Below are the code and all the weights of a small trained network. Each question names an input and a class and asks about switching units off, where a switched-off unit gives its printed mean instead of its output.

import numpy as np


def w(rows, s, z=0):
    codes = np.array(rows[::2]) - 128.0
    scale = np.full(codes.shape[1], s)
    scale[-1] = z or s
    return codes * scale


def f(y):
    return y / 2 * (1 + np.tanh(0.7978845608 * (y + 0.044715 * y**3)))


def log_softmax(a):
    a = a - a.max(-1, keepdims=True)
    return a - np.log(np.exp(a).sum(-1, keepdims=True))


def net(x, mask):
    res = np.array(x, float).reshape(1, 6) / 4 @ E
    y = f(res @ A[0][:, :-1].T + A[0][:, -1])
    res = res + np.where(mask, y, B[0][:, -1]) @ B[0][:, :-1]
    return log_softmax(res[-1] @ U[:, :-1].T + U[:, -1])


A, B = {}, {}
E = w([
[42,112,245,100],'x0',
[179,137,156,56],'x1',
[209,77,152,160],'x2',
[172,211,183,179],'x3',
[237,109,137,96],'x4',
[73,118,211,230],'x5',
],0.012)
A[0] = w([
[174,250,171,182,153],'neuron 1',
[167,28,147,113,120],'neuron 2',
[185,76,97,138,254],'neuron 3',
[164,103,93,137,108],'neuron 4',
[102,190,100,170,133],'neuron 5',
[70,176,65,126,94],'neuron 6',
],0.013,0.0067)
B[0] = w([
[154,200,131,120,235],'neuron 1',
[141,107,173,135,203],'neuron 2',
[251,70,123,134,249],'neuron 3',
[154,118,174,151,177],'neuron 4',
[152,137,110,162,180],'neuron 5',
[60,106,61,122,187],'neuron 6',
],0.012,0.013)
U = w([
[149,115,163,161,251],'0',
[148,122,128,46,145],'1',
[89,91,64,209,120],'2',
[170,88,184,165,86],'3',
[153,196,150,96,59],'4',
[133,165,151,219,119],'5',
[52,97,247,140,119],'6',
],0.016,0.015)

Each question gives the input, the list of numbers given to net, and the class t.
The units are the neurons (one row each of A and B). Each row of codes is followed by its name. A weight is (code - 128) times the scale printed after its matrix; where a second scale follows, it is the last column's (A, B and U).
mask holds one flag per neuron, in row order. A switched-off neuron (its flag False) gives its mean, the last column of its row in B, instead of its output. The means were averaged over made-up inputs and are rounded, as every weight is.
A unit's drop is (log p(t) with every unit on - log p(t) with that unit switched off) / (log p(t) with every unit on - log p(t) with every unit switched off).
The circuit of an input: a set's keep is (log p(t) with only the set's units on - log p(t) with every unit switched off) / (log p(t) with every unit on - log p(t) with every unit switched off). Starting from all 6 units, units are removed one at a time, each time the one whose removal leaves the highest keep (on an exact tie, the one counted first), for as long as the keep stays at least 0.8.
circuit, biggest first: the units of the circuit, biggest drop first
k most important neurons: the k neurons with the biggest drops, biggest first
drop when u is switched off: that unit's drop, to one decimal
input [-1,5,-8,-3,-6,-4], class 2: circuit, biggest first -> neuron 6
input [-2,5,4,1,-5,8], class 5: circuit, biggest first -> neuron 3; neuron 1
input [-7,2,7,5,-1,-5], class 3: 2 most important neurons -> neuron 3; neuron 4
input [1,2,-4,5,1,-3], class 4: circuit, biggest first -> neuron 1; neuron 3
input [3,8,4,5,6,-6], class 3: circuit, biggest first -> neuron 3; neuron 2
input [6,-5,0,-2,8,1], class 6: circuit, biggest first -> neuron 3; neuron 1
input [-2,-3,5,1,-1,-3], class 3: circuit, biggest first -> neuron 3; neuron 6
input [7,-4,8,7,-3,-7], class 5: 3 most important neurons -> neuron 3; neuron 1; neuron 2
input [8,4,5,4,8,-7], class 3: 3 most important neurons -> neuron 2; neuron 3; neuron 6
input [-3,8,4,-6,-3,-2], class 3: 2 most important neurons -> neuron 3; neuron 2
input [4,2,0,5,4,2], class 4: drop when neuron 5 is switched off -> 0.0
input [-2,8,-7,-1,-6,2], class 2: drop when neuron 6 is switched off -> 0.2
input [-2,7,2,-5,-3,-1], class 3: drop when neuron 6 is switched off -> 0.3
